Below are the code and all the weights of a small trained network. Each question names an input and a class and asks about switching units off, where a switched-off unit gives its printed mean instead of its output.

import numpy as np


def w(rows, s, z=0):
    codes = np.array(rows[::2]) - 128.0
    scale = np.full(codes.shape[1], s)
    scale[-1] = z or s
    return codes * scale


def f(y):
    return y / 2 * (1 + np.tanh(0.7978845608 * (y + 0.044715 * y**3)))


def log_softmax(a):
    a = a - a.max(-1, keepdims=True)
    return a - np.log(np.exp(a).sum(-1, keepdims=True))


def net(x, mask):
    res = np.array(x, float).reshape(1, 6) / 4 @ E
    y = f(res @ A[0][:, :-1].T + A[0][:, -1])
    res = res + np.where(mask, y, B[0][:, -1]) @ B[0][:, :-1]
    return log_softmax(res[-1] @ U[:, :-1].T + U[:, -1])


A, B = {}, {}
E = w([
[127,127,130,131],'x0',
[134,128,117,140],'x1',
[229,238,252,181],'x2',
[18,255,115,157],'x3',
[179,237,45,20],'x4',
[136,135,117,138],'x5',
],0.0075)
A[0] = w([
[57,93,156,153,229],'n1',
[182,95,85,115,222],'n2',
[113,27,119,134,182],'n3',
[97,121,243,198,167],'n4',
[151,111,93,52,227],'n5',
[45,130,175,167,144],'n6',
[129,199,176,180,186],'n7',
[17,190,113,161,206],'n8',
[192,158,87,39,176],'n9',
[198,172,191,158,253],'n10',
[164,254,100,73,193],'n11',
],0.0088,0.006)
B[0] = w([
[107,191,105,211,205],'n1',
[97,106,193,76,193],'n2',
[34,152,175,200,203],'n3',
[187,125,105,201,219],'n4',
[61,103,169,63,201],'n5',
[162,137,70,188,177],'n6',
[149,155,150,201,210],'n7',
[111,255,67,129,224],'n8',
[142,112,163,39,212],'n9',
[169,94,213,179,254],'n10',
[76,171,195,87,247],'n11',
],0.0091,0.0094)
U = w([
[38,133,218,143,255],'0',
[94,140,1,153,101],'1',
[245,9,154,155,132],'2',
[212,163,105,168,51],'3',
[91,37,126,17,82],'4',
[77,163,44,36,70],'5',
[212,89,212,60,54],'6',
],0.0077,0.0039)

Each question gives the input, the list of numbers given to net, and the class t.
The units are the neurons (one row each of A and B). Each row of codes is followed by its name. A weight is (code - 128) times the scale printed after its matrix; where a second scale follows, it is the last column's (A, B and U).
mask holds one flag per neuron, in row order. A switched-off neuron (its flag False) gives its mean, the last column of its row in B, instead of its output. The means were averaged over made-up inputs and are rounded, as every weight is.
A unit's drop is (log p(t) with every unit on - log p(t) with that unit switched off) / (log p(t) with every unit on - log p(t) with every unit switched off).
The circuit of an input: a set's keep is (log p(t) with only the set's units on - log p(t) with every unit switched off) / (log p(t) with every unit on - log p(t) with every unit switched off). Starting from all 11 units, units are removed one at a time, each time the one whose removal leaves the highest keep (on an exact tie, the one counted first), for as long as the keep stays at least 0.8.
units of the circuit, in order: the units of the circuit, biggest drop first
unit that matters most: the unit with the biggest drop
k most important neurons: the k neurons with the biggest drops, biggest first
drop when u is switched off: that unit's drop, to one decimal
input [-8,-2,2,-1,8,-6], class 6: units of the circuit, in order -> [n9]
input [-1,4,0,8,5,-7], class 5: units of the circuit, in order -> [n8; n10]
input [2,-8,1,0,-7,-6], class 2: units of the circuit, in order -> [n4; n11]
input [8,-8,-1,7,3,5], class 5: units of the circuit, in order -> [n8; n10]
input [0,5,3,-1,8,-2], class 6: units of the circuit, in order -> [n9; n8]
input [-3,5,4,-1,2,2], class 6: 3 most important neurons -> [n3; n1; n8]
input [-2,-3,4,-1,3,-1], class 6: 2 most important neurons -> [n3; n1]
input [6,-3,1,0,-3,0], class 2: 2 most important neurons -> [n11; n8]
input [-6,-6,0,2,3,7], class 5: 2 most important neurons -> [n3; n10]
input [2,-5,2,-2,-2,6], class 2: 2 most important neurons -> [n11; n8]
input [0,2,0,8,4,7], class 5: 3 most important neurons -> [n8; n10; n3]
input [4,8,-5,-8,-2,-2], class 0: drop when n3 is switched off -> 1.6
input [-6,-3,0,5,7,-1], class 5: drop when n3 is switched off -> 0.3
input [8,-6,8,5,-3,8], class 3: unit that matters most -> n4
input [5,8,-3,4,0,7], class 1: drop when n4 is switched off -> -0.1
input [1,0,-3,7,-5,1], class 1: drop when n5 is switched off -> 0.0
